Table B holds the same points as the rows below and some others, measured another way and shuffled. Each row below is followed by which row of B it is.
B:
0: -68,24,121,36,285,202,-116,-236,-3,127,168,141,274,-17,-53,105,-15,6,-92,419,134,-34,210,-114,61,-189,-208,-122,35,282,-315,-143
1: 400,-21,-283,-35,8,82,182,22,283,-33,-20,-282,-264,-57,-158,-67,10,229,5,-176,-157,-72,-106,37,102,209,78,7,-172,-378,86,79
2: -168,-86,35,-73,-73,-85,-8,-112,-223,-28,82,163,-133,-3,49,49,-82,-1,115,56,99,14,167,242,193,-136,-372,192,91,92,-13,72
3: -12,93,168,170,120,-95,-145,297,-23,49,54,52,53,104,-32,-20,-25,-96,42,-24,190,77,50,-180,121,38,112,205,24,-226,-154,41
4: -101,106,78,48,202,177,-138,-80,-61,135,149,248,288,18,-157,118,-54,-73,-134,234,116,-13,166,-179,139,14,-51,-170,63,132,-297,-108
5: 112,15,-39,49,-85,-19,70,-55,25,-11,10,-199,-19,80,106,-132,-134,126,-60,-269,-282,-176,-52,-4,-105,194,35,-142,-162,-49,203,-69
6: -62,5,155,123,-9,-6,-32,-65,80,-73,111,12,3,106,5,-27,-149,-31,53,201,372,46,304,-33,53,-224,-191,222,9,-68,-165,59
7: 336,6,-91,14,33,112,217,-106,59,91,27,-72,-85,-116,117,73,-28,219,67,120,-86,54,3,70,154,12,-67,7,-130,-110,19,144
8: 47,-84,13,-11,199,-211,-144,263,-35,46,-6,-223,-93,5,25,-163,106,167,45,-313,-393,-176,-269,47,-4,246,46,103,-98,-41,113,-162
9: -48,-54,114,49,60,-136,-73,48,-78,9,47,-105,-13,64,132,-115,-53,88,44,-105,-132,-107,-14,45,-35,32,-100,98,-70,62,62,-90
10: 417,43,-111,87,-163,222,378,-338,263,-50,26,-213,-155,-8,162,18,-185,162,25,194,156,60,240,21,-5,-205,-125,-15,-172,-223,72,236
11: 215,-27,-167,-96,217,370,132,-429,185,120,137,30,128,-176,-147,150,-17,247,-103,435,-10,-65,152,28,156,-74,-233,-250,-91,183,-241,-63
12: 61,4,33,31,-9,-192,-20,233,-220,52,-36,-41,-181,42,159,-44,36,-14,95,-295,-240,-19,-149,72,72,121,20,138,9,-148,184,53
13: -209,-33,100,15,159,-220,-282,348,-132,36,62,63,28,63,-144,-93,24,-6,31,-248,-100,-94,-117,-16,145,270,32,174,29,-52,-86,-142
14: 105,-23,-153,-83,-66,59,127,-71,-59,52,56,95,-50,-106,-51,76,-108,193,33,-61,-130,-24,-10,144,264,232,-95,-54,-91,-70,18,85
15: 214,48,-38,33,283,183,-9,-62,115,165,75,-81,142,-64,-50,34,61,137,-102,148,-165,-72,-44,-142,41,63,43,-182,-96,39,-138,-109
16: -26,-58,163,76,469,58,-262,-67,182,68,113,-241,157,56,-67,-126,143,46,-95,250,-36,-192,47,-160,-190,-222,-135,9,-21,235,-240,-324
17: -308,-95,15,2,51,-309,-355,365,86,-244,37,-151,-342,227,-400,-251,47,-213,59,-379,227,-141,52,23,31,2,-105,447,163,-330,-75,-123
18: 34,-24,-176,-33,-92,-20,-4,11,156,-158,23,-152,-296,103,-264,-108,-50,-53,-15,-218,98,-105,97,45,55,17,-91,121,25,-311,28,20
19: 166,107,53,132,169,230,12,-240,167,90,88,-155,246,85,49,-38,-83,38,-204,170,-82,-142,122,-251,-203,-73,26,-311,-118,118,-86,-168
20: 83,9,119,73,128,-167,-59,247,-227,150,-2,-29,26,-7,235,-40,36,96,61,-206,-334,-37,-214,2,60,200,84,55,-75,-10,112,-29
21: -247,127,-44,19,-459,65,81,-174,-164,-172,112,395,-119,183,-182,120,-360,-320,-6,-33,542,128,488,39,263,-112,-242,77,197,-249,-63,266
22: -228,81,91,68,68,-68,-232,298,-72,16,115,319,92,67,-313,65,-93,-150,25,-6,346,90,135,-130,347,175,33,204,120,-214,-316,39
23: -276,-75,179,63,123,-126,-239,81,45,-92,138,43,22,108,-158,-89,-75,-38,79,118,345,-40,221,0,93,-122,-229,318,63,13,-248,-88
24: 317,-28,8,28,412,169,20,-173,100,206,45,-262,112,-106,169,-7,169,228,-87,227,-375,-139,-130,-75,-130,-99,-49,-203,-145,224,-36,-185
25: 131,-72,-82,-64,138,-25,29,70,-25,84,44,-8,-76,-136,-21,31,38,235,81,-17,-178,-27,-120,130,229,184,-73,83,-85,-47,-29,18
26: 156,-84,122,102,-65,-158,110,-92,-20,-92,-27,-367,-306,120,405,-181,-13,12,133,-76,-69,-57,72,128,-244,-362,-237,250,-46,-46,273,68
27: -319,69,372,239,76,-191,-310,230,-58,-58,108,56,150,271,1,-128,-134,-254,7,2,369,-1,241,-226,-68,-144,-38,265,100,-41,-187,-92
28: 409,20,-27,104,72,82,210,-32,185,43,3,-231,-162,-45,165,-2,13,160,94,142,35,85,36,-16,47,-139,-17,134,-139,-246,12,173
29: -183,-120,89,12,16,-239,-174,81,-51,-129,28,-199,-199,154,18,-215,-14,-42,61,-239,-54,-173,21,115,-113,-79,-207,247,34,2,107,-132
30: 105,138,-114,33,106,292,8,-145,142,86,116,121,180,0,-280,113,-83,-17,-190,150,103,-28,160,-213,137,103,48,-270,-14,-84,-240,-44
31: -62,83,167,179,-259,12,89,-220,-3,-149,76,-19,-69,238,184,-56,-275,-204,19,97,396,48,425,-51,-120,-371,-224,129,46,-96,38,134
32: 18,164,251,230,-251,-68,109,-21,-295,14,14,119,-22,202,437,32,-205,-258,60,-23,167,153,246,-76,-56,-257,-65,86,73,-110,158,225
33: -142,-94,11,-42,-191,-77,34,-277,-105,-70,69,-114,34,93,161,-157,-252,174,-54,-227,-293,-272,62,178,-149,126,-241,-159,-147,250,240,-152
34: 185,34,-57,37,401,146,-135,65,234,115,59,-176,83,-23,-237,-35,151,83,-137,82,-124,-127,-89,-208,7,80,105,-117,-59,-60,-213,-201
35: -214,70,181,168,-61,-205,-223,229,-78,-100,37,-72,-28,290,-19,-192,-120,-247,-44,-325,84,-105,92,-160,-134,17,48,130,67,-158,50,-95
36: -299,-53,38,-24,-136,-134,-136,-24,-112,-158,81,71,-167,164,-126,-87,-126,-165,32,-141,198,-82,218,116,54,-109,-288,199,138,-39,-11,-19
37: 144,-208,102,-19,401,-151,-84,120,72,78,38,-260,-157,-147,133,-82,219,304,221,195,-114,-38,-137,188,92,-150,-235,397,-99,80,-94,-61
38: -363,200,179,156,-383,-99,-104,44,-359,-75,73,317,123,326,62,-22,-352,-397,-110,-325,174,-14,281,-147,-9,78,5,-96,151,-84,96,39
39: 49,36,-40,66,-72,-15,-1,44,104,-60,39,-109,-45,105,-92,-109,-136,35,-43,-209,-14,-99,48,-67,8,164,47,-8,-81,-198,45,-16
40: 233,-93,-397,-163,133,374,107,-486,543,-92,121,-312,-49,-76,-482,-74,-54,310,-221,137,-70,-312,127,24,-27,82,-180,-323,-189,6,-146,-216
41: 74,259,-133,69,-79,426,84,-316,87,79,139,264,308,75,-282,177,-249,-141,-321,151,170,-22,310,-315,108,116,89,-509,13,-68,-223,-4
42: -248,-202,105,0,359,-264,-409,301,231,-134,91,-256,-145,88,-346,-260,137,64,95,-59,157,-189,-12,30,23,-33,-172,466,24,-67,-255,-258
43: -252,32,-49,-82,189,225,-195,-187,-2,79,205,335,305,-28,-431,135,-105,-10,-177,247,162,-98,213,-90,261,133,-171,-221,75,203,-405,-186
44: 55,-127,-18,-45,161,-70,-38,-25,54,15,46,-187,-66,-46,20,-100,20,245,57,-26,-203,-149,-75,132,30,63,-160,93,-122,79,17,-110
45: 302,-7,-130,-18,336,303,47,-283,289,115,88,-213,73,-94,-123,22,97,194,-144,309,-122,-138,33,-100,-42,-105,-90,-228,-112,91,-174,-158
46: -375,50,356,119,135,-293,-347,397,-465,145,83,311,234,102,149,-4,-39,-143,66,-163,-64,15,-58,-73,154,184,19,177,100,139,-92,-102
47: 107,-93,-28,-19,171,-55,-23,72,103,6,49,-119,-141,-64,-67,-39,60,177,107,48,3,-26,-27,95,153,10,-123,225,-64,-103,-88,7
48: -181,22,-101,-29,-109,-91,-152,153,-27,-120,46,63,-151,154,-337,-83,-98,-157,-52,-340,80,-103,73,-11,128,198,-24,73,94,-253,-22,-36
49: -113,-155,132,-16,218,-192,-171,82,-74,25,67,-121,-27,-14,84,-125,53,169,103,-28,-172,-140,-78,142,16,11,-207,210,-55,173,-13,-157
50: 126,52,-272,-71,142,233,-51,-98,242,39,79,-93,103,-2,-418,-35,-33,128,-253,-155,-232,-245,-58,-151,45,366,123,-379,-111,-79,-105,-217
51: 14,-125,251,88,239,-163,-87,32,-50,58,59,-173,-7,-6,293,-105,45,163,151,164,-52,-39,-2,87,-52,-209,-220,278,-79,179,-29,-67
52: -4,43,107,99,-39,-231,-86,264,-231,-2,-42,-83,-207,161,179,-104,26,-180,60,-345,-139,-19,-76,-14,-51,-10,26,177,83,-192,200,34
53: -34,-68,143,46,109,-165,-80,70,-172,74,36,-82,32,17,233,-91,-10,129,65,-104,-258,-100,-96,78,-25,65,-97,84,-79,141,96,-94
54: 55,77,-145,3,-163,-16,37,138,-17,-79,12,76,-256,85,-203,20,-79,-144,25,-221,163,56,94,-2,219,91,8,130,93,-408,7,174
55: 154,47,97,93,35,-195,14,332,-258,95,-43,27,-238,10,242,37,105,-90,184,-138,-67,160,-105,43,172,-44,21,307,75,-268,99,212
56: -362,-118,203,29,50,-196,-255,8,-55,-94,127,-30,77,145,-39,-176,-141,30,23,-71,68,-184,129,67,-43,8,-245,169,-9,195,-70,-207
57: 88,173,-160,40,-30,353,43,-285,191,27,116,57,226,85,-296,51,-204,-39,-298,47,52,-133,214,-264,1,150,78,-455,-57,-57,-151,-103
58: 381,-163,-47,72,256,-82,29,49,467,-110,-34,-712,-351,38,26,-302,163,256,83,-52,-117,-186,-103,25,-257,-191,-54,284,-205,-235,90,-95
59: 91,-26,254,182,-44,-112,83,-164,-72,-4,13,-323,24,152,540,-188,-131,94,36,-43,-215,-134,62,19,-350,-227,-146,15,-158,190,275,-63
60: 11,-93,-100,-103,-173,-122,110,-105,-252,-14,-12,-53,-220,2,199,-51,-71,108,65,-306,-373,-138,-81,275,25,103,-210,-23,-43,52,321,20
61: 411,1,-95,60,256,254,128,-263,354,57,44,-383,-21,-38,14,-58,80,194,-112,222,-130,-129,27,-118,-164,-174,-36,-163,-168,-16,-44,-95
62: 96,-31,-121,-44,288,178,-77,-101,231,56,115,-70,72,-71,-308,10,45,158,-101,166,-10,-131,33,-66,113,72,-76,-90,-61,9,-246,-156
63: 29,94,185,142,-57,-53,49,35,-234,99,44,98,111,70,315,28,-142,-22,38,-21,-50,61,62,-43,34,7,-7,6,-39,14,77,81
64: 361,-2,-220,-91,-55,135,307,-118,-68,139,11,62,-111,-207,111,152,-48,297,69,5,-261,59,-93,183,307,217,-52,-96,-150,-111,101,195
65: 95,-2,168,149,74,-74,0,47,54,-8,37,-161,-62,78,187,-82,-38,26,92,88,120,25,107,-39,-44,-192,-90,224,-58,-85,-21,54
66: 109,98,-87,24,200,294,-25,-166,175,108,127,82,212,-27,-252,99,-50,43,-173,236,84,-50,141,-197,118,54,6,-246,-33,4,-280,-85
67: 116,40,-25,37,409,109,-174,183,172,126,83,-3,90,-60,-306,40,151,47,-58,157,58,-13,-38,-196,186,92,90,28,-1,-128,-342,-107
68: 206,14,-28,56,111,-13,32,151,85,47,25,-80,-118,-37,-25,-6,22,98,72,5,26,43,-27,-16,165,51,24,166,-64,-244,-65,93
69: -433,41,51,-80,155,166,-275,-199,-192,115,231,473,425,0,-347,145,-153,-65,-192,213,117,-119,233,-76,240,157,-210,-272,118,377,-386,-248
70: -220,169,75,62,239,127,-307,86,-145,183,139,277,422,90,-266,67,-38,-160,-277,-52,-111,-140,11,-321,74,291,162,-362,78,151,-261,-285
71: 272,173,-160,100,56,-65,-54,545,58,78,-64,-56,-109,55,-250,-35,53,-46,-68,-507,-207,10,-280,-253,203,536,494,-17,-61,-611,42,63

-323,117,-157,-128,-99,152,-133,171,-102,32,-208,-32,-129,-50,23,138,-222,29,-101,12,29,126,54,56,-113,4,-82,22,215,258,60,72 => 23
-128,-100,-217,-47,-121,90,12,98,8,-226,-264,-12,-372,-246,256,43,-65,-93,-52,-39,-65,22,-11,-49,-6,-56,-86,-14,142,247,233,2 => 16
-82,-70,366,-276,194,63,-83,-239,-77,8,205,35,-130,-11,-358,-5,289,-79,190,456,-161,-105,-78,-165,13,-38,-190,-354,-64,-365,369,-250 => 41
-101,-211,-93,-10,120,-187,-26,-61,248,-210,27,-101,-216,16,-48,28,166,-333,-177,146,-75,-122,-73,-18,14,-82,-91,105,112,-145,285,43 => 34
-160,167,-254,-134,-69,159,-143,63,-158,217,-110,55,9,-101,25,-60,-204,219,-61,69,-20,14,-1,-54,-115,-13,-6,43,158,252,-36,167 => 36
102,-74,461,22,-146,312,83,153,-110,-49,-80,96,-118,-130,-87,36,179,-39,172,131,-107,93,-99,131,-13,-35,-225,-417,-91,3,-48,-326 => 32
45,-122,234,0,33,84,-35,-34,212,76,18,15,31,12,-115,-22,212,-87,-42,150,-29,-38,-148,109,-43,-55,-103,53,0,-2,-297,-121 => 7
203,-173,51,-69,-81,205,114,-124,-62,-182,-144,133,-413,-500,250,-156,260,43,289,86,-263,-115,-170,-247,142,-68,-163,-318,-118,91,247,-314 => 59
235,-86,192,54,22,72,-19,-73,219,271,173,62,296,140,-160,-174,145,44,-156,238,-5,-141,-158,129,-106,-76,39,133,-6,-49,-522,109 => 64
-135,16,-109,-6,-17,36,-75,24,113,50,-24,-102,-30,-51,-14,59,-27,-54,-112,54,-29,-27,-47,10,-35,0,-53,144,143,80,-122,55 => 62
164,0,-227,338,-168,0,175,95,177,-44,106,-244,10,-166,179,30,-45,-107,-174,-65,-138,-157,-65,-42,91,17,40,143,112,-29,-237,166 => 8
-160,24,96,20,122,-59,-132,-5,169,133,137,-131,110,126,-303,96,122,-157,-116,150,-22,-30,-75,102,-42,-2,-119,108,91,-164,-127,-20 => 54
-163,-51,65,-471,38,207,-158,-202,-70,104,12,128,-75,75,-54,-70,-135,158,-65,437,43,-54,46,-131,-189,-79,77,-15,146,121,26,153 => 2
-128,-210,77,-85,184,-159,-114,-76,271,-64,48,-22,-82,163,-212,-6,212,-295,-192,224,4,-80,-96,99,-74,-99,-108,127,91,-143,122,19 => 68
-20,278,-507,195,-19,54,-179,48,74,443,-175,-7,165,-401,128,-158,25,295,39,-310,-116,-56,-227,-58,44,58,-93,370,68,390,-481,-15 => 40
60,-255,180,56,13,-71,10,109,257,-77,29,40,27,301,-156,-40,107,-289,-326,209,55,-30,-72,293,-155,-140,-33,69,76,-90,-56,168 => 55
68,-128,102,-23,-6,97,57,-63,-12,-167,-65,30,-320,-324,51,-43,260,-92,200,97,-218,-73,-141,-144,118,-44,-204,-269,-67,-49,277,-295 => 19
-122,134,-325,129,63,-86,-177,78,119,260,-60,-38,116,-93,-78,-63,47,26,-124,-118,-52,-37,-146,67,-28,-4,-104,276,112,137,-173,81 => 18
-229,86,9,27,-51,10,-93,258,-28,90,40,-87,129,309,-263,126,-180,-139,-308,134,71,95,68,258,-193,-24,-47,15,213,-60,10,253 => 22
-24,-17,-499,446,-33,-164,-74,257,357,35,-387,-57,-104,-387,252,-51,219,-154,-115,-544,-95,35,-290,198,104,-19,-235,446,74,416,-288,-128 => 58
101,48,-139,279,-196,161,12,256,108,142,-237,20,46,-228,178,-48,14,62,-64,-251,-35,66,-164,199,-19,-11,-108,148,51,366,-468,-49 => 45
-303,-215,178,-151,139,-119,-61,-86,273,-284,118,-243,-235,184,-205,272,101,-454,-196,303,8,-40,46,14,-20,-32,-95,60,186,-272,241,-23 => 67
-35,22,111,-46,-156,212,25,162,-130,21,-30,32,-22,53,-48,29,-142,15,-93,167,-12,55,34,103,-128,-37,-32,-184,94,58,-8,88 => 4
86,3,-234,280,-165,58,-53,405,14,154,-362,219,49,-77,100,-190,9,31,-185,-286,4,131,-179,369,-134,-106,-152,91,42,418,-180,93 => 65
171,-47,-38,83,-197,181,147,38,-5,-50,10,-37,-87,-176,180,-53,-72,36,-45,95,-111,-102,-37,-71,5,-30,30,-93,58,69,-108,88 => 53
109,269,-229,337,-300,310,-104,581,-269,435,-518,347,182,-277,105,-246,-60,371,36,-472,-31,275,-226,423,-144,-40,-249,-75,-44,663,-390,-64 => 31
109,-186,25,-4,40,-71,51,-105,177,-82,173,-41,-47,75,-63,-86,107,-174,-178,278,-78,-192,-59,-39,-32,-97,23,15,64,-188,82,149 => 12
47,29,-224,101,102,-135,-11,-154,121,84,218,-150,16,-138,-87,-80,139,-58,-46,125,-189,-239,-124,-203,88,0,-34,98,53,-228,72,83 => 50
-210,-90,-157,-314,105,8,-71,-297,37,-179,33,-103,-371,-228,80,45,22,-72,51,280,-143,-165,7,-378,70,-19,-26,-4,135,-58,397,-20 => 29
-316,-81,47,-223,9,51,-47,52,-140,-294,-107,-39,-420,-73,-77,167,-1,-224,26,194,-95,66,62,-68,-13,-38,-193,-299,119,-76,650,-112 => 27
-53,-118,72,-71,-183,238,62,76,38,-173,-189,-21,-265,-193,212,99,-58,-57,-6,56,-26,48,-3,1,-20,-27,-61,-65,101,228,-76,-89 => 51
